Below are the code and all the weights of a small trained network. Each question names an input and a target symbol and asks about switching units off, where a switched-off unit gives its printed mean instead of its output.

import numpy as np


def w(rows, s, z=0):
    codes = np.array(rows[::2]) - 128.0
    scale = np.full(codes.shape[1], s)
    scale[-1] = z or s
    return codes * scale


def norm(h):
    return h / np.sqrt((h * h).mean(-1, keepdims=True) + 1e-5)


def f(y):
    return y / 2 * (1 + np.tanh(0.7978845608 * (y + 0.044715 * y**3)))


def softmax(a):
    e = np.exp(a - a.max(-1, keepdims=True))
    return e / e.sum(-1, keepdims=True)


def log_softmax(a):
    a = a - a.max(-1, keepdims=True)
    return a - np.log(np.exp(a).sum(-1, keepdims=True))


def net(x, mask):
    ids = ['βγεζθξπσφω'.index(c) for c in x.split()]
    T = len(ids)
    res = E[ids] + P[:T]
    r = norm(res)
    for j in range(2):
        rows = slice(2 * j, 2 * j + 2)
        q, k, v = (r @ M[0][rows].T for M in (Q, K, V))
        z = softmax(np.where(np.tri(T) > 0, q @ k.T / 2**0.5, -1e9)) @ v
        o = O[0][rows]
        res = res + np.where(mask[j], z, o[:, -1]) @ o[:, :-1]
    y = f(norm(res) @ A[0][:, :-1].T + A[0][:, -1])
    res = res + np.where(mask[2:10], y, B[0][:, -1]) @ B[0][:, :-1]
    return log_softmax(norm(res)[-1] @ U[:, :-1].T + U[:, -1])


Q, K, V, O, A, B = {}, {}, {}, {}, {}, {}
E = w([
[103,172,161,121,203,174],'β',
[150,162,106,185,159,117],'γ',
[158,99,62,206,136,133],'ε',
[136,126,104,203,134,183],'ζ',
[193,119,104,197,135,137],'θ',
[212,130,188,82,157,141],'ξ',
[251,125,122,119,59,147],'π',
[124,203,116,53,144,124],'σ',
[76,127,25,201,75,126],'φ',
[53,108,126,142,159,48],'ω',
],0.017)
P = w([
[107,185,124,148,167,80],'0',
[119,147,83,111,185,102],'1',
[139,129,48,84,193,124],'2',
[114,143,136,139,108,96],'3',
[135,202,208,176,85,48],'4',
[92,80,111,101,70,146],'5',
[104,55,51,72,163,186],'6',
[146,144,149,190,113,176],'7',
[111,243,253,194,50,64],'8',
],0.011)
Q[0] = w([
[78,36,90,59,185,92],'H1',
[86,191,247,192,46,82],'H1',
[200,142,22,104,178,254],'H2',
[95,68,35,17,145,94],'H2',
],0.0085)
K[0] = w([
[196,187,130,175,172,73],'H1',
[151,46,49,78,190,169],'H1',
[70,127,178,140,50,85],'H2',
[179,255,164,217,157,83],'H2',
],0.0077)
V[0] = w([
[91,9,93,136,150,63],'H1',
[18,141,137,174,174,134],'H1',
[74,195,75,41,19,91],'H2',
[110,119,201,146,106,53],'H2',
],0.011)
O[0] = w([
[155,35,98,79,254,61,110],'H1',
[80,23,185,111,23,89,252],'H1',
[90,171,52,75,83,44,31],'H2',
[172,157,224,173,184,17,6],'H2',
],0.0095,0.0036)
A[0] = w([
[110,151,80,161,157,127,153],'N1',
[134,150,173,48,125,152,166],'N2',
[156,158,119,138,113,207,4],'N3',
[73,174,118,64,92,121,91],'N4',
[137,140,95,145,35,129,153],'N5',
[10,161,122,212,171,142,153],'N6',
[6,98,102,145,159,83,238],'N7',
[136,103,147,112,123,78,122],'N8',
],0.012,0.0028)
B[0] = w([
[178,161,86,152,22,80,168],'N1',
[83,137,80,60,162,162,163],'N2',
[152,147,184,195,118,92,199],'N3',
[44,159,161,109,221,156,172],'N4',
[114,119,66,156,131,82,242],'N5',
[183,96,135,51,115,91,255],'N6',
[254,105,111,40,77,96,252],'N7',
[189,204,159,141,128,48,142],'N8',
],0.0086,0.0062)
U = w([
[89,133,229,140,90,101,97],'β',
[102,128,234,141,174,5,105],'γ',
[133,19,62,142,254,178,110],'ε',
[36,73,184,148,58,156,135],'ζ',
[93,77,167,193,166,167,142],'θ',
[184,145,177,169,189,183,69],'ξ',
[210,226,141,154,108,188,1],'π',
[89,250,79,127,141,133,187],'σ',
[77,146,23,67,106,122,156],'φ',
[146,119,146,64,157,32,203],'ω',
],0.0074,0.0031)

Each question gives the input, a string of symbols that net reads in full, and the target symbol t.
The units are the heads (2 rows each of Q, K, V and O) and the neurons (one row each of A and B). Each row of codes is followed by its name. A weight is (code - 128) times the scale printed after its matrix; where a second scale follows, it is the last column's (O, A, B and U).
mask holds one flag per unit, heads first, then neurons. A switched-off unit (its flag False) gives its mean, the last column of its rows in O or B, instead of its output. The means were averaged over made-up inputs and are rounded, as every weight is.
A unit's drop is (log p(t) with every unit on - log p(t) with that unit switched off) / (log p(t) with every unit on - log p(t) with every unit switched off).
The circuit of an input: a set's keep is (log p(t) with only the set's units on - log p(t) with every unit switched off) / (log p(t) with every unit on - log p(t) with every unit switched off). Starting from all 10 units, units are removed one at a time, each time the one whose removal leaves the highest keep (on an exact tie, the one counted first), for as long as the keep stays at least 0.8.
units of the circuit, in order: the units of the circuit, biggest drop first
most important unit: the unit with the biggest drop
k most important neurons: the k neurons with the biggest drops, biggest first
heads that matter: for each layer, one digit per head in row order, 1 if its drop is at least 0.15 and else 0, layers parted by /
input θ ε ω φ θ φ σ β, target φ: heads that matter -> 01
input π β ε, target σ: units of the circuit, in order -> [H1]
input σ ξ ξ, target σ: heads that matter -> 11
input ζ φ π ζ γ σ ξ θ, target σ: units of the circuit, in order -> [H2, H1]
input γ ω φ β φ, target ω: heads that matter -> 10
input σ γ φ β, target φ: heads that matter -> 01
input σ φ φ ξ, target φ: units of the circuit, in order -> [H2, N2]
input β ζ γ ε β ε ε ξ, target ε: heads that matter -> 10
input ε β ξ ε φ ε ω ω ε, target ω: heads that matter -> 10
input β ε θ β γ ω ξ ξ, target γ: heads that matter -> 01
input ω π β γ γ φ ω ξ ζ, target ω: heads that matter -> 10
input ξ θ β ξ β β β ξ, target ζ: units of the circuit, in order -> [H1, N7]
input ε ξ σ σ ζ, target σ: units of the circuit, in order -> [H2, H1]
input ω ξ ε β ε, target ε: heads that matter -> 11
input β ζ ξ σ, target σ: heads that matter -> 10
input ε γ σ π ζ π β β, target σ: heads that matter -> 11
input γ π ω β β γ ξ, target ζ: heads that matter -> 10
input γ ε γ π π σ β γ, target φ: most important unit -> H2
input θ φ ε γ ξ β ε γ γ, target ε: units of the circuit, in order -> [H1, H2]
input β θ φ ξ β ε φ, target ζ: units of the circuit, in order -> [H1]
input ε ω β θ, target γ: units of the circuit, in order -> [H2, H1, N8]
input ε ω π ε σ ζ φ φ β, target ω: 2 most important neurons -> [N7, N6]
input φ π ε ε ξ π ε ξ β, target ε: units of the circuit, in order -> [H1, H2]
